Below are the code and all the weights of a small trained network. Each question names an input and a class and asks about switching units off, where a switched-off unit gives its printed mean instead of its output.

import numpy as np


def w(rows, s, z=0):
    codes = np.array(rows[::2]) - 128.0
    scale = np.full(codes.shape[1], s)
    scale[-1] = z or s
    return codes * scale


def norm(h):
    return h / np.sqrt((h * h).mean(-1, keepdims=True) + 1e-5)


def f(y):
    return np.maximum(y, 0)


def log_softmax(a):
    a = a - a.max(-1, keepdims=True)
    return a - np.log(np.exp(a).sum(-1, keepdims=True))


def net(x, mask):
    res = np.array(x, float).reshape(1, 8) / 4 @ E
    u = 0
    for l in range(2):
        y = f(norm(res) @ A[l][:, :-1].T + A[l][:, -1])
        res = res + np.where(mask[u : u + 9], y, B[l][:, -1]) @ B[l][:, :-1]
        u += 9
    return log_softmax(norm(res)[-1] @ U[:, :-1].T + U[:, -1])


A, B = {}, {}
E = w([
[125,52,93,122,105,177,226,228,179,3],'x0',
[170,15,225,55,135,97,154,128,139,27],'x1',
[84,68,131,114,147,117,166,102,162,188],'x2',
[93,59,127,129,54,145,91,167,156,97],'x3',
[234,53,17,187,82,57,53,160,224,154],'x4',
[89,192,81,101,213,107,84,205,148,122],'x5',
[207,111,172,165,144,89,181,54,112,144],'x6',
[113,115,102,69,237,54,55,199,181,102],'x7',
],0.007)
A[0] = w([
[178,78,146,116,73,112,161,105,111,85,49],'L0N0',
[203,100,83,136,178,59,52,150,187,184,16],'L0N1',
[178,68,152,119,84,91,180,147,111,102,52],'L0N2',
[231,59,181,109,39,119,196,92,118,30,25],'L0N3',
[66,63,118,106,173,134,150,239,152,58,70],'L0N4',
[114,129,248,63,201,104,166,37,54,163,40],'L0N5',
[144,106,115,176,73,154,182,44,152,185,3],'L0N6',
[82,53,150,59,93,101,24,174,158,119,45],'L0N7',
[98,164,253,59,190,92,177,22,65,161,11],'L0N8',
],0.0069,0.007)
B[0] = w([
[161,107,171,187,115,160,119,177,93,117,174],'L0N0',
[176,146,90,170,198,60,73,108,174,130,214],'L0N1',
[152,158,154,164,109,176,92,137,126,71,177],'L0N2',
[193,83,204,240,157,224,102,165,127,65,243],'L0N3',
[62,135,107,2,67,152,153,127,177,102,252],'L0N4',
[72,128,205,130,213,111,172,70,136,161,248],'L0N5',
[117,114,98,85,47,109,164,124,96,166,187],'L0N6',
[84,69,161,82,80,104,35,47,108,133,187],'L0N7',
[86,141,203,67,222,102,156,34,126,191,245],'L0N8',
],0.0077,0.0043)
A[1] = w([
[105,137,185,94,99,183,177,111,109,110,139],'L1N0',
[118,254,123,163,113,151,92,113,44,152,47],'L1N1',
[89,223,113,125,119,149,100,124,113,142,35],'L1N2',
[136,66,131,162,45,141,165,86,115,183,80],'L1N3',
[117,168,89,80,133,131,221,189,153,76,2],'L1N4',
[196,111,56,145,186,37,78,125,131,147,50],'L1N5',
[156,76,152,153,122,129,153,143,95,85,43],'L1N6',
[130,99,115,183,37,125,175,115,82,209,44],'L1N7',
[127,114,113,110,158,168,183,167,144,103,65],'L1N8',
],0.0085,0.0075)
B[1] = w([
[173,122,77,191,169,20,96,144,163,169,253],'L1N0',
[125,56,151,95,105,159,33,189,1,108,199],'L1N1',
[196,94,158,150,114,165,100,167,40,78,168],'L1N2',
[148,172,124,145,64,152,187,60,142,98,201],'L1N3',
[155,230,71,125,187,176,249,216,116,183,164],'L1N4',
[135,156,96,212,147,58,117,142,171,194,218],'L1N5',
[184,89,145,192,110,165,127,117,133,109,160],'L1N6',
[136,158,41,41,23,153,213,18,122,164,192],'L1N7',
[148,170,134,169,156,134,163,180,130,112,160],'L1N8',
],0.0081,0.0054)
U = w([
[174,150,60,187,167,28,51,135,190,190,217],'0',
[87,193,85,74,160,174,234,213,159,102,87],'1',
[215,43,201,210,98,174,150,134,155,41,222],'2',
[94,164,224,122,241,118,168,42,81,187,212],'3',
[153,160,75,141,19,156,182,46,107,182,109],'4',
[121,164,113,127,111,172,43,175,2,161,3],'5',
[51,45,117,21,88,112,64,157,193,76,20],'6',
],0.016,0.0022)

Each question gives the input, the list of numbers given to net, and the class t.
The units are the neurons (one row each of A and B). Each row of codes is followed by its name. A weight is (code - 128) times the scale printed after its matrix; where a second scale follows, it is the last column's (A, B and U).
mask holds one flag per neuron, layer by layer. A switched-off neuron (its flag False) gives its mean, the last column of its row in B, instead of its output. The means were averaged over made-up inputs and are rounded, as every weight is.
A unit's drop is (log p(t) with every unit on - log p(t) with that unit switched off) / (log p(t) with every unit on - log p(t) with every unit switched off).
The circuit of an input: a set's keep is (log p(t) with only the set's units on - log p(t) with every unit switched off) / (log p(t) with every unit on - log p(t) with every unit switched off). Starting from the 12 units with the biggest drops (on a tie, the unit counted first), units are removed one at a time, each time the one whose removal leaves the highest keep (on an exact tie, the one counted first), for as long as the keep stays at least 0.8.
circuit, biggest first: the units of the circuit, biggest drop first
most important unit: the unit with the biggest drop
top k neurons: the k neurons with the biggest drops, biggest first
k most important neurons of layer l: the k neurons of layer l with the biggest drops, biggest first
drop when u is switched off: that unit's drop, to one decimal
input [7,-8,4,-1,0,-1,7,8], class 1: top 4 neurons : [L0N4, L1N4, L1N0, L0N7]
input [-8,5,8,8,7,-2,8,-3], class 4: most important unit : L1N7
input [4,-5,4,0,-6,6,-6,-8], class 5: circuit, biggest first : [L1N1, L1N2]
input [7,-3,0,1,2,5,4,6], class 1: circuit, biggest first : [L0N4, L1N4]
input [-8,2,2,4,-2,7,-7,0], class 5: top 2 neurons : [L0N4, L1N2]
input [1,1,-8,3,-5,-2,-4,0], class 1: top 2 neurons : [L0N7, L0N4]
input [-8,-4,4,-5,3,4,-6,-2], class 5: top 3 neurons : [L1N1, L1N0, L1N2]
input [1,-8,8,5,-3,7,3,-4], class 5: top 2 neurons : [L1N1, L1N2]
input [-8,-7,7,3,-7,5,-8,-2], class 5: 2 most important neurons of layer 1 : [L1N1, L1N2]
input [-1,-4,7,6,0,7,-4,-5], class 5: 2 most important neurons of layer 1 : [L1N2, L1N3]
input [6,3,-5,0,2,-2,0,7], class 6: top 2 neurons : [L0N4, L0N7]
input [-2,-5,3,6,-1,1,-2,5], class 6: 2 most important neurons of layer 1 : [L1N0, L1N5]
input [-3,-7,5,-7,1,3,-1,-4], class 5: drop when L1N1 is switched off : 0.5
input [7,1,-1,-4,4,-4,-7,0], class 1: drop when L1N4 is switched off : 0.5
input [4,-4,-8,-6,-3,-1,0,-6], class 5: drop when L1N1 is switched off : 0.5
input [3,-5,-3,6,-7,3,6,2], class 1: most important unit : L1N4
